In the rows, 128 means zero.
Each name stands for a flat space through zero: a line, a plane or more. A row that begins with a name and a colon came from that space; any other row is followed by the name of the space it lies nearest, among the names in its block.
j979-j945: [122 155  97 112 129 103  97 132 110 139 103 107 111  94 119 122 152 173
 115 120 182 178 111 148 178  90 162 114 128  78  83  60 121]
j652-j539: [116 119  98  80 161 137 124 108 161 121 161 142 135  83  75 122 136 152
 161  62 167 124 153 156 117 175 116 149 119 106  89 124 110]
j976-j837: [ 99 119 129 152 108 106 150 163  88 132 117 129 115 145 148 126 158 130
 115 149 109 145 107 126 132  87 149 118 150 139 161 149 117]
j692-j733: [140 119 127 126 135 137 160 135 158 129 164 149 158 141 124 122 139 118
 114 126 109 105 132 136  90 176  97 121 143 143 135 174 139]
j197-j715: [119 131 166 131 145 154 150 104 103 129 126 136 133 141 141  84 114 149
 168  98 153 133 175 119 112  98 138 171 142 138 152 126 115]
j652-j539: [147 143 125 125 121 120  91 113 137 114 129 110 110 117 141 159 117  92
 134 144 124 114 110 102 123 136 101 113  98 112  90  97 124]
j197-j715: [ 98 136 135 123 134 118 137 125  82 123 128 132 103 121 148  96 153 138
 171  95 164 149 147 110 109  82 133 147 143 111 125 105  94]
j692-j733: [135 131 101 107 138 111 173 146 164 116 199 127 167  94 103 145 196 122
 100 137 131 122  89 168  76 195  74  92 137 116  78 191 106]
j979-j945: [145 169 162 139 123 116 198 141  85 134 126  78 171  93 134  99 196 165
  81 198 177 196  82 185 123  83 141  89 156 128 106 172 100]
j979-j945: [120 120 160 136 125 136 172 131 109 119 131 111 145 116 118 128 140 120
 131 159 120 134 116 149 110 119 130 128 129 164 150 192 105]
j197-j715: [156 160 126 146 101  97 152 160 104 142 129 141 124 153 196  93 178  83
  89 170 135 149  99  91  77 117  88  56 171 114 121 122 147]
j197-j715: [ 75  94  95  96 134 130  80 124 108 139  64 145  73  95  74 115  89 161
 177  60 159 155 168 137 199  93 205 163 114 125 161  76 126]
j197-j715: [116 123 103 119 136 127  46 101 148 111 123 116  90 122 115 182  83 134
 162  92 117  98 136 104 175 126 137 168  77  95  92  53 121]
j979-j945: [125 127 148 129 123 132 155 132 105 133  98 102 140  99 102 121 134 146
 113 163 144 164 113 168 153 102 164 118 129 152 146 161 118]
j692-j733: [125 132 141 111 160 152 160 106 136 131 158 142 158 123 113  87 136 170
 152  81 166 132 170 149 105 140 124 165 147 123 122 139 116]
j976-j837: [164 109  72 110 154 156  73 117 239 155 150 179 161 169  91 141  65 167
  89  67  98  75 170 139 170 228 124 151 123 105 120  82 210]
j197-j715: [112 160 120 134 124  91 108 128  88 107 160 116  91 129 186 136 176 109
 160 115 148 130 110  78  89  87  89 126 128  75  71  73  83]
j652-j539: [113 129 146 127 148 140 150 113 122 116 156 117 146 120 117 127 138 160
 150 110 139 125 140 147 120 119 129 167 126 127 119 146  97]
j652-j539: [101  74  90 130 134 131 187 181 177 149 161 168 182 149  68 133 152 179
  68 116  75 114 122 202 144 193 154 131 166 165 185 229 157]
j197-j715: [168 128  48 128  83  81  53 173 184 144  96 130 101 129 127 196 121  69
  39 188  76 118  52 114 175 184 114  27 106 104  97  84 196]
j376-j148: [112 129 133 108 115 109 121 121  95 100 114  96  89  66 115 154 146  71
 167 151 146 142  96 118 107 112 113 101  95 135 102 141  79]
j979-j945: [138 123 130 118 149 158  98  96 155 135 132 165 123 160 137 102  76 133
 165  65 133  96 192  93 122 148 119 172 127 120 138  82 154]
j376-j148: [113 129 104 102 115  98 107 133 111 109 114 101  90  64 104 160 153  90
 144 144 148 149  86 131 130 123 122  90  98 116  89 122  93]
j979-j945: [156 136 168 142 139 156 169 113 141 130 160 145 166 165 158  97 121 116
 129 131 118 103 156 114  74 151  90 140 149 149 145 164 140]
j652-j539: [153 129  93 114 104 112  92 145 140 150  84 160  95 130 141 108 112  75
 109 131 134 138 127  93 129 150 120  66 138 122 136  86 180]
j692-j733: [140 155 134 137 137 127 135 123 121 135 149 135 140 152 166  99 147 151
 125 113 150 134 142 113 110 114 113 136 152  99 108  97 130]
j652-j539: [153 129 103 110 117 123 115 138 143 150 107 172 110 136 144  87 120  82
 122 112 143 131 147  94 101 160 106  80 151 125 139 103 174]
j197-j715: [110 134  78 120  90  61 165 201  88 143 116 139 104  97 142 107 226  93
  80 167 147 187  62 138 101 116 121  25 175 115 123 155 123]
j376-j148: [119 137 178 125 122 134 139 101  75 103 100  82 106  82 126 132 124  97
 175 161 154 151 118 124 117  77 134 132  99 152 125 146  77]
j692-j733: [171 158 131 153 138 131 165 139 157 148 195 176 176 208 204  77 161 132
  89 115 119 100 150  93  55 166  61 117 189 102 119 123 169]
j976-j837: [ 91 108 114 159 130 119 122 150 129 125 152 133 131 172 135 161 133 174
 117 113  78 103 123 134 159 111 152 173 132 121 148 131 122]
j979-j945: [110 111  97 119 117 114  91 140 129 131  93 123  98 108  99 155 113 129
 124 127 121 137 113 137 178 121 163 120 108 125 133 106 134]
j652-j539: [132 132 183 185 113 137 182 145  95 132 136 124 156 193 184 113 137 130
 103 178  84 119 123 115 104  89 128 139 159 164 183 180 131]
j979-j945: [149 144 132 128 120 130 137 136 119 153  79 105 147 108 108 107 127 164
  80 168 159 181 112 172 180 104 176  98 139 133 136 123 152]
j976-j837: [ 98 114 140 153 119 122 146 146  98 126 126 132 120 156 146 128 137 137
 133 132 102 126 128 121 130  93 147 148 141 143 165 148 116]
j692-j733: [116  98 130 104 143 150 151 120 150 123 135 136 145 100  73 129 116 131
 145 109 127 119 144 163 123 166 134 144 119 160 147 182 120]
j976-j837: [ 82 153 190 147 129 110 157 106  38  73 154  45 108  81 151 168 181 127
 192 167 149 148  86 127 100  32 121 167  92 124  84 155   7]
j976-j837: [107 123 156 165 111 120 162 152  83 129 120 127 125 164 166 118 146 127
 122 157 102 135 119 115 118  79 143 133 152 151 174 159 117]
j976-j837: [165 140 158 141 133 154 137 110 146 135 133 134 154 159 151 111 101 120
 118 141 119 110 148 114 111 143 109 133 134 141 139 132 154]
j692-j733: [140 134 195 159 147 171 173 100 119 126 157 138 166 184 168  91 106 144
 152 119 115 100 178 109  86 114 112 186 148 155 165 159 125]
j692-j733: [168 157  64 141 106  93  81 167 155 172 120 188 110 199 203  89 140 115
  64 112 125 129 131  68 127 147 103  65 180  69 116  28 214]
j376-j148: [110 118  88 126 133 113 108 144 149 131 149 143 125 140 120 147 139 156
 116  98 114 116 125 134 147 143 133 140 131 102 115 107 134]
j976-j837: [112 105  72 100 114 105 116 163 136 151  94 163 101 107  97 110 139 117
 111 106 140 154 124 139 148 149 151  83 147 126 148 119 157]
j376-j148: [119 124 114 132 135 127 120 133 138 134 138 137 134 145 126 131 127 160
 120 107 122 122 136 135 147 129 140 148 134 114 128 113 135]
j376-j148: [139 135 108  97 126 121 121 127 129 139 104 137 115  91 111 100 134 112
 130 118 171 157 131 132 125 140 128  91 134 119 114 109 139]
j652-j539: [143 119 118 146 107 119 131 155 144 138 122 142 133 158 143 139 126 100
  87 161  86 114 108 118 125 149 119  94 139 145 153 149 162]
j376-j148: [144 120 130 138 153 165 148 124 165 163 151 197 168 207 151  59  99 175
 119  62 123 102 206 116 112 160 127 171 182 129 176 116 188]
j376-j148: [116 132 152 133 134 137 130 113 103 122 116 108 125 120 126 125 120 148
 150 128 142 140 137 134 143  91 150 156 119 132 132 123 106]
[169 160 173  79 136 150 138  71 108 111 102 100 116  43 114  88 117  58
 187 142 213 160 142 116  70 134  87  91 101 141  86 129  99] => j976-j837
[122 156 143 137 131 125 103 111  88 132 103 111 107 134 159 108 122 160
 149 115 165 155 144 108 155  61 155 153 129  97 114  59 115] => j692-j733
[ 44  97 156 173 126 106 118 126  85  55 194  76  93 141 144 249 146 115
 197 138  36  59  85 101 116  77 112 216  65 136 117 173  18] => j376-j148
[ 96 114 105 154 115 103 132 168 115 134 133 134 123 158 138 147 154 156
  98 134  92 129 105 136 154 105 154 132 146 122 149 135 129] => j976-j837
[145 132 156 135 139 164  97  92 131 139  98 144 120 164 148  98  61 136
 158  97 135 113 187  92 144 111 144 170 124 133 155  76 158] => j197-j715
[133 113 101 117 123 126 137 150 147 150 118 167 130 138 119 100 130 119
 107 113 126 132 139 131 122 161 129 100 155 137 155 139 165] => j652-j539
[100 121 130 120 135 123 127 121 111 111 140 121 111 110 120 138 138 128
 164 108 135 125 131 125 119 114 127 150 116 124 119 131  92] => j979-j945
[149 162 122 130 119 103 130 135 122 122 139  90 138 101 139 149 170 128
  93 176 146 152  76 144 128 120 111  88 122 101  73 121 112] => j976-j837
[122 110  51 109  97  89  55 164 147 146  69 141  75 107 100 162 113 103
  93 132 115 144  94 123 196 143 162  69 111 108 125  71 171] => j197-j715
[127 153  56 132  98  56  90 179 127 129 137 108 102 111 148 178 198 121
  65 167 123 152  42 128 152 124 115  54 128  65  58  80 127] => j979-j945
[173 130 126 120 129 150 125 121 168 153 113 161 147 150 130  93  93 110
 103 125 130 119 156 119 119 174 115 103 144 140 147 121 188] => j976-j837
[102 126  91 137 103  73 124 170 116 105 160 109 104 111 139 189 192  91
 108 165  93 122  53 123 110 130  98  85 117 108  90 149  92] => j979-j945
[143 128 130 105 131 139 141 120 131 138 120 159 123 120 131  81 123  95
 148 105 156 133 159 110  87 151 106 107 146 138 139 130 144] => j376-j148
[154 152  53 141 115  76  69 158 182 123 208 172 107 193 210 169 169  76
  94 106  79  64  97  45  71 192  28  85 140  48  53  52 160] => j979-j945
[127 150 124 104 160 128 169 117 136 122 189 124 166  99 116 103 184 172
 135  96 179 143 133 163  89 147  99 140 147  96  74 142  93] => j692-j733
[120 153 154 115 163 138 177 103 116 111 187 104 167  97 120 108 178 177
 153 107 179 143 135 164  89 120 106 163 137 106  79 152  71] => j692-j733
[ 89 120  76 114 121  88  76 142 121 111 135 124  77 105 120 174 149 119
 150 100 123 123 102 111 147 119 128 127 103  88  89  81  99] => j979-j945
[112 137 177 135 151 149 129  81 108  89 163  87 131 115 131 158 117 140
 189 118 131 104 139 121 112  98 114 197  89 126  99 132  64] => j976-j837
[134 146  76 128 120  89  86 147 146 127 156 139 107 143 161 153 158 116
 107 117 120 115 101  96 122 144  94 100 130  72  75  69 137] => j979-j945
[190 175 103  71 131 116 104 102 160 126 121  94 134  35  96 128 150  92
 108 157 207 167  90 151 115 177  85  46 101  89  26  92 130] => j976-j837
[131 131 132 160 103 111  99 139 120 116 109  85 117 135 137 193 117 117
  96 192  82 121  75 127 172 102 144 117  95 132 123 124 124] => j652-j539
[110 102 119 112 137 145 106 118 139 133  99 133 118 113  82 133  89 153
 146  99 130 129 152 148 174 130 171 158 111 141 152 120 135] => j197-j715
[117  91 150 131 143 162 128 103 155 107 168 172 122 172 140 135  80  80
 191  77  75  49 183  75  68 174  82 183 115 162 167 159 128] => j979-j945
[125 122  64 108 134 108  89 143 174 136 142 136 128 113  92 160 137 159
  96 103 125 124 109 155 169 169 136 117 119  90  90  95 146] => j976-j837
[141 138 163 179 107 121 127 133 117 109 139  86 137 163 168 186 124 107
  99 203  66 101  81 112 132 104 114 128 105 143 128 151 117] => j652-j539
[157 139 124 126 121 129 131 134 141 144 111 128 142 125 126 115 126 124
  93 152 137 144 118 139 136 142 130  94 138 130 127 127 157] => j376-j148
[120  85 108 124 102 127  94 145 144 132  73 138  95 120  91 163  78  82
 121 147  81 114 117 124 169 148 158 105 101 170 178 145 159] => j692-j733
[130 136  61 102 114  80 108 162 148 128 140 122 115  83 107 159 183 112
  87 143 140 148  68 148 133 163 109  60 125  89  69 114 127] => j692-j733
[124  95 158 124 143 167 166 113 149 122 142 143 157 132  94 122  98 124
 149 116 104  99 160 148 106 163 126 161 125 180 174 201 128] => j692-j733

Rows lie near named flat spaces through zero. A row that begins with a name and a colon came from that space; any other row is followed by the name of its block's space that it lies nearest.
j380-j714: [142 135 113 117 122 109  73 121 158  96 101 152 103 113 107  96  97  98
 117 152 117 117 156 138 121 149 118  98 128 132 112 164 109]
j355-j55: [ 87 113 147 153 132 108 138  93 165 118 145  94 180 120 184 116 127  85
 135 129 118 104 174 132 142 130 144  85  99 134 149 146 117]
j380-j714: [141 118 136 127 120 119 138 144 112 129 127 112 130 134 137 129 129 125
 131 125 119 138 123 130 145 120 135 128 126 133 144 126 138]
j116-j774: [146 157  76 130 128 118  72  96 152  92  95 214  85 112  69 109  98 119
 102 175 149  96 138 136  67 170 126 145 131 109  82 148 102]
j355-j55: [171 106 121 153  77 106 137  88 121  90 153 141 142 186 139 162 124  72
 141 171 174  82 124 127 114  92 177 212 101 112 142  89 177]
j116-j774: [132 127  77 129 109  69  90 130  96  62  81 167 115 154 117  87  96 115
 102 161  93 157 101 116 126 146 177 138 107 126 168 164 166]
j116-j774: [144 123 185  99 141 149 172 178  88 195 165  50 121 108 161 128 179 174
 128  87 113 184 102 123 179 105  82  96 156 159 133  78 103]
j355-j55: [110 106 126 164 103  86 135  73 145  85 148 117 178 159 182 126 123  65
 132 159 138  94 152 124 128 115 179 141  83 124 163 126 153]
j116-j774: [162 118 106 116 112 102 136 190  57 114  84 138 104 150 104 121 114 155
 121 123  90 178  77 124 152 127 159 153 133 127 171 142 172]
j380-j714: [134 141 150 123 160  88 145 149  99 167 125  97 116  50 163  66 159 154
  81 133  86 171 140 142 146 184  96  33 136 157 125 118  31]
j380-j714: [ 46 146 133 135 191 140 150 132 142 168 120 112 157  66 152  97 144 177
 112  89  89 155 145 127 129 175 103  40 132 136 127 162  70]
j116-j774: [106 132 120 113 136 173 103 141 162 126 111 142 122 140  90 151 103 138
 156  99 130 119 134 125 125 113 113 136 143 118 112 164 158]
j116-j774: [ 95 126 111 132 124 110  98 101 151  89 121 134 145 145 142 109 110 103
 127 138 117 126 137 116 128 127 147 118 109 129 145 156 150]
j116-j774: [139 127 163 156 138 176 177 102 167 183 169 124 149 101 129 185 148 118
 154 121 187  54 173 155  98 125 105 146 134 109  79  92  84]
j213-j770: [131 155 149 143 160 108 181  90  92 187 185 114 127  68 175 100 205 168
  73 154 152 142 115 127  99 170  98 100 131 143  97  38  24]
j213-j770: [157 119 129 135 115 160 188 157  72 157 142 133 127 168 107 190 150 168
 149 109 159 131  73 121 122  94 149 218 139 108 138  80 178]
j213-j770: [158  95 163 155 117 118 160 161 147 145 106  97 156 101 142 147  99  79
 159 117 111  82 195 174 159 135 142  90 116 123 143 169 109]
j213-j770: [ 89 117 121 180 149 116 155 116 166 128  93 147 179  89 138 134  94  98
 141 124 112  70 196 163 112 173 161  85 100 104 137 195  98]
j355-j55: [ 66 113 147 162 127  85 131  48 175  99 172  85 199 130 222  99 141  63
 122 150 126 102 177 119 138 126 154  80  80 142 158 127 114]
j213-j770: [169 130 137  59  92 122  15 136 168  78 126 106  67 154 109  84 100  85
 127 145 113 160 134 112 167  89  81 101 148 165 112 143 151]
j355-j55: [148 135 108 119 120 126 120 139 102 119 116 153 104 142 101 130 126 146
 119 137 132 142  97 121 117 128 134 161 136 122 126 118 144]
j355-j55: [104 139 129 133 146 134 149 110 118 147 150 126 138 119 144 126 156 154
 115 125 137 138 113 117 115 135 121 128 129 129 122 101 111]
j380-j714: [ 70 142 118 126 158 146 104 114 170 124 116 137 141 108 124 113 115 137
 129 110 113 127 150 123 119 146 112  85 129 128 117 171 115]
j355-j55: [187 116 134 109  89 126  88 138 144 102 122 130  97 153 103 137 102  85
 143 148 142 109 141 138 139 101 123 153 134 131 117 130 151]
j355-j55: [ 98 104 159 160 142 141 172 139 161 154 122  94 183 104 157 153 114 104
 162  95 114  89 186 156 149 133 140  87 113 120 144 170 117]
j213-j770: [147 141 136 127 132 129 146 114 109 153 157 129 115 114 134 128 162 146
 109 142 152 131 112 126 111 134 111 141 136 132 106  76  94]
j213-j770: [154 141 130 108 123 153 177 141  44 167 177 120 103 167 125 158 195 204
 113 120 163 184  27  92 121  91 120 215 152 131 128  23 158]
j380-j714: [ 56 147 138 120 166 164 127  98 162 151 160 109 150 115 150 123 155 159
 127  99 132 142 128 106 121 126  94  96 135 137 110 121 111]
j380-j714: [108 148 118 152 158 148 173 108 114 166 144 157 137 102 122 147 159 171
 115 126 156 113 115 129  84 156 125 147 133 110 102  96  91]
j116-j774: [138 117 149 148 123 114 168 118 114 146 152 103 151 122 163 136 150 117
 127 134 137 117 136 135 134 126 139 128 116 130 139  98 112]
j213-j770: [211  93 150 122  77 155 117 175 151 119 104 125 109 161  80 187  77  72
 186 122 147  73 163 163 152  83 135 176 138 113 122 155 178]
j380-j714: [131 137 132 123 129 134 125 110 131 135 150 128 120 126 132 126 145 132
 119 137 146 127 122 122 117 125 113 134 133 132 111 100 114]
[137 143 109 148 127 108 111  76 152 112 134 170 122 108 123 115 126 102
 105 173 157  86 154 138  82 159 131 131 116 118  96 117  85] => j116-j774
[170 114 153 131 107 152 142 136 142 144 143 117 125 138 117 169 124 104
 156 126 159  90 148 146 131 102 121 159 134 120 111 111 135] => j355-j55
[152 143  87 147 116  64 100  85 115  84 112 183 109 116 125  84 120 101
  81 196 133 115 129 132  88 173 156 133 106 123 123 121  95] => j116-j774
[133 134 104 101 123  91  92 153  89  97 100 133  99 137 123  80 121 145
  99 137  86 190  89 109 148 137 134 111 131 145 155 142 144] => j116-j774
[ 66 139 136 120 152 167 125 100 161 141 160 110 150 136 145 136 147 148
 138 100 139 135 124 105 124 109 105 120 133 132 117 121 137] => j380-j714
[163 124 130 106 125 140 146 198  73 151 103 122  98 133  96 140 129 173
 133 101 106 172  85 129 153 119 123 146 153 130 142 126 150] => j116-j774
[114 148  89 155 125  85  79  39 176  74 130 187 130 114 133  91 112  75
  94 196 154  76 167 131  69 169 145 121  98 118 100 135  88] => j116-j774
[ 24 120  96 169 167 119 175 133 111 120  92 136 199 131 154 128 116 162
 135  88  80 147 117 116 129 154 187 108  98 108 190 192 165] => j213-j770
[131 135 224 104 165 217 189 146 156 251 212  39 132  74 157 171 200 173
 153  68 167 124 152 140 152  98  27  87 174 152  65  51  50] => j116-j774
[ 99 141 114 132 143 120 118 106 137 121 128 141 133 116 135 108 132 135
 112 135 124 132 129 121 113 147 127 111 123 129 123 133 111] => j213-j770
[175 132 152  89  95 114  76 102 141 110 174  97  91 147 146 102 148  93
 113 162 151 143 123 113 145  92  91 130 137 160 107  73 120] => j380-j714
[ 93 133 125  98 134 103  69 124 149  94 118 104 122 126 150  69 117 117
 111 126  84 173 132 108 159 130 112  64 125 157 146 163 130] => j213-j770
[207 162 138  78 143 126 124 187  57 184 126 132  36  71  88  90 171 204
  75 138 120 198  76 132 128 161  59 107 181 154  83  66  48] => j116-j774
[ 78 125 163 161 154 144 187  86 151 170 180  89 187 106 188 146 168 128
 135 112 149 100 156 130 122 129 124 105 113 128 125  97  92] => j355-j55
[ 97 137 115 101 140 178  84 145 168 119 104 144 113 142  82 142  97 144
 155  94 122 132 129 119 128 112 104 129 149 122 110 176 164] => j116-j774
[106 126 118 145 139 123 152 132 114 131 116 135 147 125 133 132 127 141
 128 119 117 130 123 129 124 141 149 128 119 119 145 142 134] => j355-j55
[185 123 122 167 105  23 169  94  55 115 145 133 131 106 186  80 164 100
  65 207 129 132 117 139 115 173 175 128  92 137 156  63  69] => j116-j774
[127 117 173  97 118 127 128 135 119 140 175  50 134 146 181 113 163 126
 130 111 116 175 111 105 181  83 102 104 133 165 149  88 140] => j380-j714
[123 137 115 130 135 175 112 124 170 131 113 168 119 128  77 164 102 129
 153 117 155  84 148 139  97 127 116 154 141 104  90 154 136] => j116-j774
[108  99 133 143 134 113 166 191  99 132  81  99 163 126 142 131 103 136
 149  87  68 151 133 141 175 134 165  96 116 125 190 190 160] => j380-j714
